Below is a small trained network, with its code and all its weights. Each question gives an input and a class and asks what happens when units are switched off, that is, made to give their printed mean instead of their output.

import numpy as np


def w(rows, s, z=0):
    codes = np.array(rows[::2]) - 128.0
    scale = np.full(codes.shape[1], s)
    scale[-1] = z or s
    return codes * scale


def f(y):
    return y / 2 * (1 + np.tanh(0.7978845608 * (y + 0.044715 * y**3)))


def log_softmax(a):
    a = a - a.max(-1, keepdims=True)
    return a - np.log(np.exp(a).sum(-1, keepdims=True))


def net(x, mask):
    res = np.array(x, float).reshape(1, 4) / 4 @ E
    y = f(res @ A[0][:, :-1].T + A[0][:, -1])
    res = res + np.where(mask, y, B[0][:, -1]) @ B[0][:, :-1]
    return log_softmax(res[-1] @ U[:, :-1].T + U[:, -1])


A, B = {}, {}
E = w([
[96,93,117,224,158,139,180,116,135,149,130,85],'x0',
[141,124,145,52,153,11,182,173,118,86,8,180],'x1',
[138,158,117,124,128,93,173,98,96,87,154,91],'x2',
[71,157,172,139,168,167,75,151,67,26,96,177],'x3',
],0.014)
A[0] = w([
[163,138,100,43,151,93,118,210,140,130,109,208,222],'N0',
[99,73,146,190,129,250,72,153,166,157,148,146,253],'N1',
[116,185,137,168,130,151,162,91,82,134,139,72,208],'N2',
[172,135,80,88,49,131,124,92,176,241,212,78,185],'N3',
[127,48,99,165,153,62,202,126,200,214,86,97,189],'N4',
[113,147,130,203,108,145,108,36,137,156,218,49,102],'N5',
[146,150,102,158,84,180,120,55,122,169,220,95,212],'N6',
[58,110,159,121,185,134,132,145,73,112,103,155,191],'N7',
[106,66,112,148,148,86,194,145,153,186,98,95,106],'N8',
],0.013,0.0047)
B[0] = w([
[94,141,235,90,110,87,108,56,96,127,98,149,252],'N0',
[117,214,118,114,198,138,35,219,107,153,47,230,228],'N1',
[163,46,104,175,192,120,86,125,188,181,149,92,174],'N2',
[243,117,135,100,105,115,217,182,247,188,99,41,250],'N3',
[109,103,229,22,48,50,136,96,82,84,110,135,233],'N4',
[107,76,103,187,143,177,154,96,131,168,202,59,229],'N5',
[164,79,31,182,194,132,209,148,106,193,180,23,234],'N6',
[206,147,139,63,92,149,126,118,149,143,146,91,207],'N7',
[155,88,182,76,73,44,175,56,144,103,145,152,191],'N8',
],0.012,0.024)
U = w([
[5,226,17,253,22,95,235,140,219,76,156,209,4],'0',
[122,93,151,99,77,97,165,79,119,102,148,91,178],'1',
[98,118,66,213,176,172,117,114,85,147,177,102,135],'2',
[93,145,154,82,131,83,84,147,121,99,63,205,145],'3',
[175,130,99,139,125,119,168,137,157,152,127,83,154],'4',
[11,156,13,202,9,83,222,219,241,17,154,211,4],'5',
[127,156,103,123,136,140,111,150,102,123,122,136,80],'6',
],0.018,0.016)

Each question gives the input, the list of numbers given to net, and the class t.
The units are the neurons (one row each of A and B). Each row of codes is followed by its name. A weight is (code - 128) times the scale printed after its matrix; where a second scale follows, it is the last column's (A, B and U).
mask holds one flag per neuron, in row order. A switched-off neuron (its flag False) gives its mean, the last column of its row in B, instead of its output. The means were averaged over made-up inputs and are rounded, as every weight is.
A unit's drop is (log p(t) with every unit on - log p(t) with that unit switched off) / (log p(t) with every unit on - log p(t) with every unit switched off).
The circuit of an input: a set's keep is (log p(t) with only the set's units on - log p(t) with every unit switched off) / (log p(t) with every unit on - log p(t) with every unit switched off). Starting from all 9 units, units are removed one at a time, each time the one whose removal leaves the highest keep (on an exact tie, the one counted first), for as long as the keep stays at least 0.8.
circuit, biggest first: the units of the circuit, biggest drop first
unit that matters most: the unit with the biggest drop
k most important neurons: the k neurons with the biggest drops, biggest first
drop of u: that unit's drop, to one decimal
input [7,5,8,6], class 4: unit that matters most -> N4
input [5,0,5,1], class 2: 4 most important neurons -> (N3 N0 N2 N4)
input [-4,2,-4,2], class 3: 2 most important neurons -> (N6 N5)
input [5,0,8,6], class 2: circuit, biggest first -> (N3 N4)
input [-2,-1,2,4], class 3: 2 most important neurons -> (N6 N3)
input [6,0,1,6], class 6: 2 most important neurons -> (N3 N6)
input [-8,-1,0,3], class 3: 3 most important neurons -> (N6 N5 N3)
input [5,1,-2,8], class 3: 2 most important neurons -> (N6 N3)
input [3,2,8,7], class 4: 2 most important neurons -> (N4 N0)
input [5,-2,-4,4], class 2: 2 most important neurons -> (N4 N0)
input [7,4,-6,-3], class 1: 2 most important neurons -> (N8 N1)
input [0,8,2,-5], class 1: 2 most important neurons -> (N1 N8)
input [-7,0,-5,-2], class 3: 2 most important neurons -> (N6 N5)
input [1,1,-4,-7], class 1: circuit, biggest first -> (N4)
input [0,-2,4,2], class 2: drop of N3 -> 0.2
input [-3,8,-4,-8], class 1: drop of N4 -> 0.0
input [-7,-5,7,6], class 2: drop of N3 -> 0.1
